Below are the code and all the weights of a small trained network. Each question names an input and a target symbol and asks about switching units off, where a switched-off unit gives its printed mean instead of its output.

import numpy as np


def w(rows, s, z=0):
    codes = np.array(rows[::2]) - 128.0
    scale = np.full(codes.shape[1], s)
    scale[-1] = z or s
    return codes * scale


def f(y):
    return y / 2 * (1 + np.tanh(0.7978845608 * (y + 0.044715 * y**3)))


def softmax(a):
    e = np.exp(a - a.max(-1, keepdims=True))
    return e / e.sum(-1, keepdims=True)


def log_softmax(a):
    a = a - a.max(-1, keepdims=True)
    return a - np.log(np.exp(a).sum(-1, keepdims=True))


def net(x, mask):
    ids = ['εζημπφ'.index(c) for c in x.split()]
    T = len(ids)
    res = E[ids] + P[:T]
    u = 0
    for l in range(2):
        r = res
        for j in range(3):
            rows = slice(4 * j, 4 * j + 4)
            q, k, v = (r @ M[l][rows].T for M in (Q, K, V))
            z = softmax(np.where(np.tri(T) > 0, q @ k.T / 4**0.5, -1e9)) @ v
            o = O[l][rows]
            res = res + np.where(mask[u + j], z, o[:, -1]) @ o[:, :-1]
        u += 3
        y = f(res @ A[l][:, :-1].T + A[l][:, -1])
        res = res + np.where(mask[u : u + 4], y, B[l][:, -1]) @ B[l][:, :-1]
        u += 4
    return log_softmax(res[-1] @ U[:, :-1].T + U[:, -1])


Q, K, V, O, A, B = {}, {}, {}, {}, {}, {}
E = w([
[110,45,101],'ε',
[24,149,135],'ζ',
[134,55,110],'η',
[132,164,4],'μ',
[151,99,22],'π',
[134,62,107],'φ',
],0.015)
P = w([
[248,3,188],'0',
[61,41,141],'1',
[54,80,128],'2',
[51,117,134],'3',
[58,136,134],'4',
[82,159,144],'5',
[2,167,92],'6',
],0.0075)
Q[0] = w([
[255,170,129],'L0H1',
[126,56,156],'L0H1',
[51,81,133],'L0H1',
[52,39,160],'L0H1',
[76,98,137],'L0H2',
[154,83,124],'L0H2',
[92,100,132],'L0H2',
[152,112,84],'L0H2',
[97,94,192],'L0H3',
[146,119,159],'L0H3',
[153,137,107],'L0H3',
[188,71,152],'L0H3',
],0.013)
K[0] = w([
[138,62,51],'L0H1',
[110,141,115],'L0H1',
[160,99,109],'L0H1',
[169,118,34],'L0H1',
[79,100,159],'L0H2',
[144,141,49],'L0H2',
[101,35,196],'L0H2',
[87,74,83],'L0H2',
[1,149,181],'L0H3',
[100,87,152],'L0H3',
[200,86,38],'L0H3',
[159,40,104],'L0H3',
],0.0086)
V[0] = w([
[167,152,102],'L0H1',
[211,179,97],'L0H1',
[73,230,147],'L0H1',
[199,109,91],'L0H1',
[142,162,69],'L0H2',
[168,30,102],'L0H2',
[208,213,85],'L0H2',
[158,92,201],'L0H2',
[168,254,93],'L0H3',
[98,170,202],'L0H3',
[133,123,116],'L0H3',
[170,64,120],'L0H3',
],0.0091)
O[0] = w([
[195,103,153,93],'L0H1',
[176,102,160,47],'L0H1',
[140,214,133,54],'L0H1',
[208,120,130,121],'L0H1',
[48,189,120,95],'L0H2',
[109,36,121,201],'L0H2',
[134,152,125,1],'L0H2',
[142,38,104,133],'L0H2',
[147,113,161,13],'L0H3',
[164,140,253,111],'L0H3',
[93,117,136,129],'L0H3',
[127,186,17,137],'L0H3',
],0.0075,0.0088)
A[0] = w([
[219,191,156,1],'L0N1',
[70,167,135,81],'L0N2',
[131,40,1,82],'L0N3',
[141,58,218,208],'L0N4',
],0.0097,0.005)
B[0] = w([
[148,93,211,128],'L0N1',
[160,80,193,146],'L0N2',
[119,153,172,250],'L0N3',
[127,2,6,153],'L0N4',
],0.0094,0.022)
Q[1] = w([
[119,139,82],'L1H1',
[66,221,206],'L1H1',
[192,7,101],'L1H1',
[254,193,175],'L1H1',
[163,163,171],'L1H2',
[128,56,105],'L1H2',
[129,132,75],'L1H2',
[34,195,31],'L1H2',
[152,39,71],'L1H3',
[92,138,67],'L1H3',
[233,89,161],'L1H3',
[161,228,182],'L1H3',
],0.0095)
K[1] = w([
[198,64,85],'L1H1',
[247,89,196],'L1H1',
[5,76,72],'L1H1',
[8,23,130],'L1H1',
[162,145,101],'L1H2',
[164,254,165],'L1H2',
[132,63,190],'L1H2',
[204,54,199],'L1H2',
[194,168,41],'L1H3',
[122,155,54],'L1H3',
[118,79,124],'L1H3',
[202,154,158],'L1H3',
],0.0096)
V[1] = w([
[55,147,212],'L1H1',
[123,108,77],'L1H1',
[73,2,207],'L1H1',
[93,130,100],'L1H1',
[204,26,133],'L1H2',
[177,120,28],'L1H2',
[138,123,71],'L1H2',
[153,114,96],'L1H2',
[148,217,73],'L1H3',
[49,169,158],'L1H3',
[125,153,201],'L1H3',
[200,23,220],'L1H3',
],0.0082)
O[1] = w([
[188,124,201,131],'L1H1',
[128,214,125,172],'L1H1',
[83,38,153,246],'L1H1',
[104,200,158,166],'L1H1',
[226,99,184,211],'L1H2',
[217,143,159,137],'L1H2',
[168,191,121,147],'L1H2',
[178,134,192,140],'L1H2',
[169,93,70,34],'L1H3',
[184,80,189,142],'L1H3',
[254,86,136,75],'L1H3',
[148,183,130,143],'L1H3',
],0.0072,0.014)
A[1] = w([
[142,57,255,69],'L1N1',
[186,210,13,2],'L1N2',
[151,23,127,198],'L1N3',
[110,242,241,9],'L1N4',
],0.0073,0.0033)
B[1] = w([
[238,255,65,251],'L1N1',
[223,182,115,127],'L1N2',
[106,66,85,206],'L1N3',
[196,157,227,143],'L1N4',
],0.0086,0.013)
U = w([
[149,141,191,1],'ε',
[22,180,112,240],'ζ',
[152,104,144,137],'η',
[93,10,78,247],'μ',
[91,114,239,132],'π',
[108,177,51,10],'φ',
],0.012,0.0035)

Each question gives the input, a string of symbols that net reads in full, and the target symbol t.
The units are the heads (4 rows each of Q, K, V and O) and the neurons (one row each of A and B). Each row of codes is followed by its name. A weight is (code - 128) times the scale printed after its matrix; where a second scale follows, it is the last column's (O, A, B and U).
mask holds one flag per unit, layer by layer, with each layer's heads first. A switched-off unit (its flag False) gives its mean, the last column of its rows in O or B, instead of its output. The means were averaged over made-up inputs and are rounded, as every weight is.
A unit's drop is (log p(t) with every unit on - log p(t) with that unit switched off) / (log p(t) with every unit on - log p(t) with every unit switched off).
The circuit of an input: a set's keep is (log p(t) with only the set's units on - log p(t) with every unit switched off) / (log p(t) with every unit on - log p(t) with every unit switched off). Starting from the 12 units with the biggest drops (on a tie, the unit counted first), units are removed one at a time, each time the one whose removal leaves the highest keep (on an exact tie, the one counted first), for as long as the keep stays at least 0.8.
units of the circuit, in order: the units of the circuit, biggest drop first
unit that matters most: the unit with the biggest drop
k most important neurons: the k neurons with the biggest drops, biggest first
k most important neurons of layer l: the k neurons of layer l with the biggest drops, biggest first
heads that matter: for each layer, one digit per head in row order, 1 if its drop is at least 0.15 and else 0, layers parted by /
input η ζ ζ μ, target ε: unit that matters most => L0H2
input φ ε η ε, target ζ: units of the circuit, in order => (L0N4; L1H3)
input φ ζ ζ η φ, target ζ: units of the circuit, in order => (L0N4; L1H3; L0H2)
input ζ ζ μ π η ε ζ, target π: 4 most important neurons => (L1N4; L0N3; L0N2; L0N4)
input φ ζ ζ π ζ π, target η: units of the circuit, in order => (L0H2; L1H2)
input η η η μ φ ζ, target μ: units of the circuit, in order => (L0H3; L0N3; L0N4)
input η π ζ, target μ: units of the circuit, in order => (L0N3; L0H3; L0N4)
input η π π ζ φ ε π, target ε: heads that matter => 110 / 010
input φ ζ η π, target η: 3 most important neurons => (L0N4; L0N3; L0N2)
input η ζ φ ζ η, target ζ: units of the circuit, in order => (L1H3; L0N4; L0H2)
input ζ ε η ε, target ζ: units of the circuit, in order => (L0N4; L0H3; L1H2)
input π η ζ ζ ζ φ μ, target μ: heads that matter => 101 / 001
input η ε ζ φ μ, target ε: units of the circuit, in order => (L1H2; L0N4)
input ζ φ ζ ζ φ, target ζ: units of the circuit, in order => (L1H2)
input ζ ζ π π ζ η ζ, target ε: heads that matter => 111 / 001
input π φ η μ, target μ: 3 most important neurons => (L0N3; L1N1; L0N4)
input ζ π ζ ζ η π, target ζ: 2 most important neurons of layer 1 => (L1N1; L1N3)
input ζ ζ φ η π ζ, target π: 2 most important neurons => (L0N3; L1N4)
input ζ ζ π, target ζ: 3 most important neurons => (L0N2; L1N3; L1N1)
input ε η ζ φ ζ ζ ζ, target ε: unit that matters most => L1N1
input η η η ε π, target ε: 2 most important neurons => (L0N4; L0N3)
